Below is a small trained network, with its code and all its weights. Each question gives an input and a class and asks what happens when units are switched off, that is, made to give their printed mean instead of their output.

import numpy as np


def w(rows, s, z=0):
    codes = np.array(rows[::2]) - 128.0
    scale = np.full(codes.shape[1], s)
    scale[-1] = z or s
    return codes * scale


def norm(h):
    return h / np.sqrt((h * h).mean(-1, keepdims=True) + 1e-5)


def f(y):
    return y / 2 * (1 + np.tanh(0.7978845608 * (y + 0.044715 * y**3)))


def log_softmax(a):
    a = a - a.max(-1, keepdims=True)
    return a - np.log(np.exp(a).sum(-1, keepdims=True))


def net(x, mask):
    res = np.array(x, float).reshape(1, 4) / 4 @ E
    u = 0
    for l in range(2):
        y = f(norm(res) @ A[l][:, :-1].T + A[l][:, -1])
        res = res + np.where(mask[u : u + 15], y, B[l][:, -1]) @ B[l][:, :-1]
        u += 15
    return log_softmax(norm(res)[-1] @ U[:, :-1].T + U[:, -1])


A, B = {}, {}
E = w([
[39,100,151,181,237,100,85],'x0',
[164,175,160,1,178,123,31],'x1',
[94,203,68,203,69,193,27],'x2',
[138,185,231,183,137,195,78],'x3',
],0.0087)
A[0] = w([
[153,115,175,3,215,122,124,146],'0.n1',
[150,180,159,80,150,71,163,52],'0.n2',
[104,102,105,82,189,102,102,1],'0.n3',
[137,139,197,73,150,136,106,214],'0.n4',
[115,126,58,48,130,142,67,114],'0.n5',
[169,140,128,145,72,122,89,78],'0.n6',
[135,155,217,137,122,144,89,100],'0.n7',
[103,151,134,241,144,122,86,65],'0.n8',
[185,108,200,150,46,137,218,64],'0.n9',
[176,116,197,91,166,144,172,17],'0.n10',
[154,150,81,41,78,132,57,2],'0.n11',
[119,112,204,116,193,112,141,207],'0.n12',
[107,149,96,181,161,122,126,64],'0.n13',
[95,139,107,128,150,160,184,48],'0.n14',
[156,113,141,136,129,146,93,83],'0.n15',
],0.014,0.0044)
B[0] = w([
[11,139,164,8,98,65,175,254],'0.n1',
[117,74,127,78,82,147,139,165],'0.n2',
[82,246,203,160,97,198,107,160],'0.n3',
[150,143,187,107,223,113,80,211],'0.n4',
[141,118,66,147,135,3,119,196],'0.n5',
[160,167,161,93,72,186,123,157],'0.n6',
[149,160,242,143,142,138,96,186],'0.n7',
[76,10,74,91,74,163,127,202],'0.n8',
[95,233,59,45,151,132,155,224],'0.n9',
[29,136,121,86,100,87,72,177],'0.n10',
[254,126,21,160,224,167,180,196],'0.n11',
[97,197,196,44,40,95,193,210],'0.n12',
[65,111,120,140,153,123,105,154],'0.n13',
[166,102,132,156,143,136,133,133],'0.n14',
[124,145,152,140,134,153,103,132],'0.n15',
],0.018,0.0098)
A[1] = w([
[8,121,79,134,153,93,114,76],'1.n1',
[121,134,121,145,103,100,105,70],'1.n2',
[48,124,126,206,50,177,232,124],'1.n3',
[212,160,174,223,210,136,148,50],'1.n4',
[90,51,85,64,117,184,137,77],'1.n5',
[165,2,201,246,75,90,214,63],'1.n6',
[72,80,64,182,217,138,47,5],'1.n7',
[162,111,142,147,149,123,131,28],'1.n8',
[90,227,181,198,196,76,133,67],'1.n9',
[100,14,111,165,174,104,127,31],'1.n10',
[118,112,245,182,149,231,129,95],'1.n11',
[196,189,127,93,117,138,213,85],'1.n12',
[138,100,100,144,129,139,118,101],'1.n13',
[192,99,67,143,86,80,188,57],'1.n14',
[127,214,38,144,135,62,182,52],'1.n15',
],0.014,0.0024)
B[1] = w([
[167,109,163,203,106,163,79,242],'1.n1',
[158,106,131,106,125,140,117,123],'1.n2',
[109,105,4,82,186,138,100,215],'1.n3',
[167,191,208,86,157,205,54,159],'1.n4',
[129,187,147,156,150,186,70,210],'1.n5',
[142,61,163,116,147,63,22,156],'1.n6',
[91,57,140,86,159,69,134,177],'1.n7',
[158,160,123,105,125,136,95,121],'1.n8',
[127,81,114,48,34,134,103,168],'1.n9',
[103,88,217,151,157,86,132,174],'1.n10',
[114,120,120,240,105,97,219,160],'1.n11',
[112,68,147,228,187,80,163,218],'1.n12',
[120,143,132,93,136,106,97,138],'1.n13',
[76,158,119,121,172,98,190,182],'1.n14',
[213,96,118,128,102,87,183,254],'1.n15',
],0.024,0.0099)
U = w([
[206,87,89,137,6,104,108,2],'0',
[86,117,29,146,120,219,107,109],'1',
[120,137,183,228,68,175,167,106],'2',
[76,161,188,32,76,79,159,186],'3',
[201,121,25,115,165,56,229,150],'4',
[87,12,123,152,133,112,51,145],'5',
[238,165,163,138,171,188,78,81],'6',
],0.017,0.0078)

Each question gives the input, the list of numbers given to net, and the class t.
The units are the neurons (one row each of A and B). Each row of codes is followed by its name. A weight is (code - 128) times the scale printed after its matrix; where a second scale follows, it is the last column's (A, B and U).
mask holds one flag per neuron, layer by layer. A switched-off neuron (its flag False) gives its mean, the last column of its row in B, instead of its output. The means were averaged over made-up inputs and are rounded, as every weight is.
A unit's drop is (log p(t) with every unit on - log p(t) with that unit switched off) / (log p(t) with every unit on - log p(t) with every unit switched off).
The circuit of an input: a set's keep is (log p(t) with only the set's units on - log p(t) with every unit switched off) / (log p(t) with every unit on - log p(t) with every unit switched off). Starting from the 12 units with the biggest drops (on a tie, the unit counted first), units are removed one at a time, each time the one whose removal leaves the highest keep (on an exact tie, the one counted first), for as long as the keep stays at least 0.8.
units of the circuit, in order: the units of the circuit, biggest drop first
most important unit: the unit with the biggest drop
top k neurons: the k neurons with the biggest drops, biggest first
k most important neurons of layer l: the k neurons of layer l with the biggest drops, biggest first
drop of u: that unit's drop, to one decimal
input [6,-4,0,4], class 5: top neuron : 0.n9
input [-3,3,7,1], class 6: 3 most important neurons of layer 0 : 0.n1, 0.n9, 0.n12
input [2,-5,-6,1], class 4: 2 most important neurons of layer 1 : 1.n12, 1.n15
input [7,-6,-6,5], class 1: top 4 neurons : 0.n12, 1.n3, 0.n8, 0.n1
input [-7,-1,8,4], class 1: top 2 neurons : 0.n4, 1.n15
input [5,-8,-7,3], class 4: units of the circuit, in order : 0.n1, 0.n9
input [4,-7,-5,5], class 1: 3 most important neurons of layer 0 : 0.n8, 0.n11, 0.n5
input [-3,2,8,4], class 6: top 2 neurons : 0.n11, 0.n12
input [3,0,4,-6], class 5: top 4 neurons : 0.n12, 0.n9, 0.n13, 1.n1
input [5,-3,-1,5], class 5: top 3 neurons : 0.n9, 0.n8, 1.n6
input [4,8,4,-4], class 4: 2 most important neurons of layer 0 : 0.n11, 0.n5
input [1,4,5,5], class 6: 2 most important neurons of layer 0 : 0.n1, 0.n7
input [6,3,2,-5], class 0: top 2 neurons : 0.n5, 1.n1
input [3,-2,7,5], class 5: units of the circuit, in order : 0.n9
input [-5,-2,8,0], class 1: top 2 neurons : 0.n9, 0.n6
input [1,-7,-1,7], class 1: top 2 neurons : 0.n8, 0.n9
input [4,6,7,4], class 5: top 2 neurons : 0.n8, 1.n7
input [-4,6,7,0], class 6: top 2 neurons : 1.n4, 0.n1
input [3,1,2,5], class 2: drop of 1.n11 : 0.2
input [2,0,5,1], class 5: most important unit : 0.n12
input [2,-4,1,-7], class 5: drop of 0.n9 : 0.8
input [4,-8,-5,7], class 1: drop of 0.n8 : 0.5
input [3,-4,-1,-1], class 5: drop of 0.n9 : 0.6
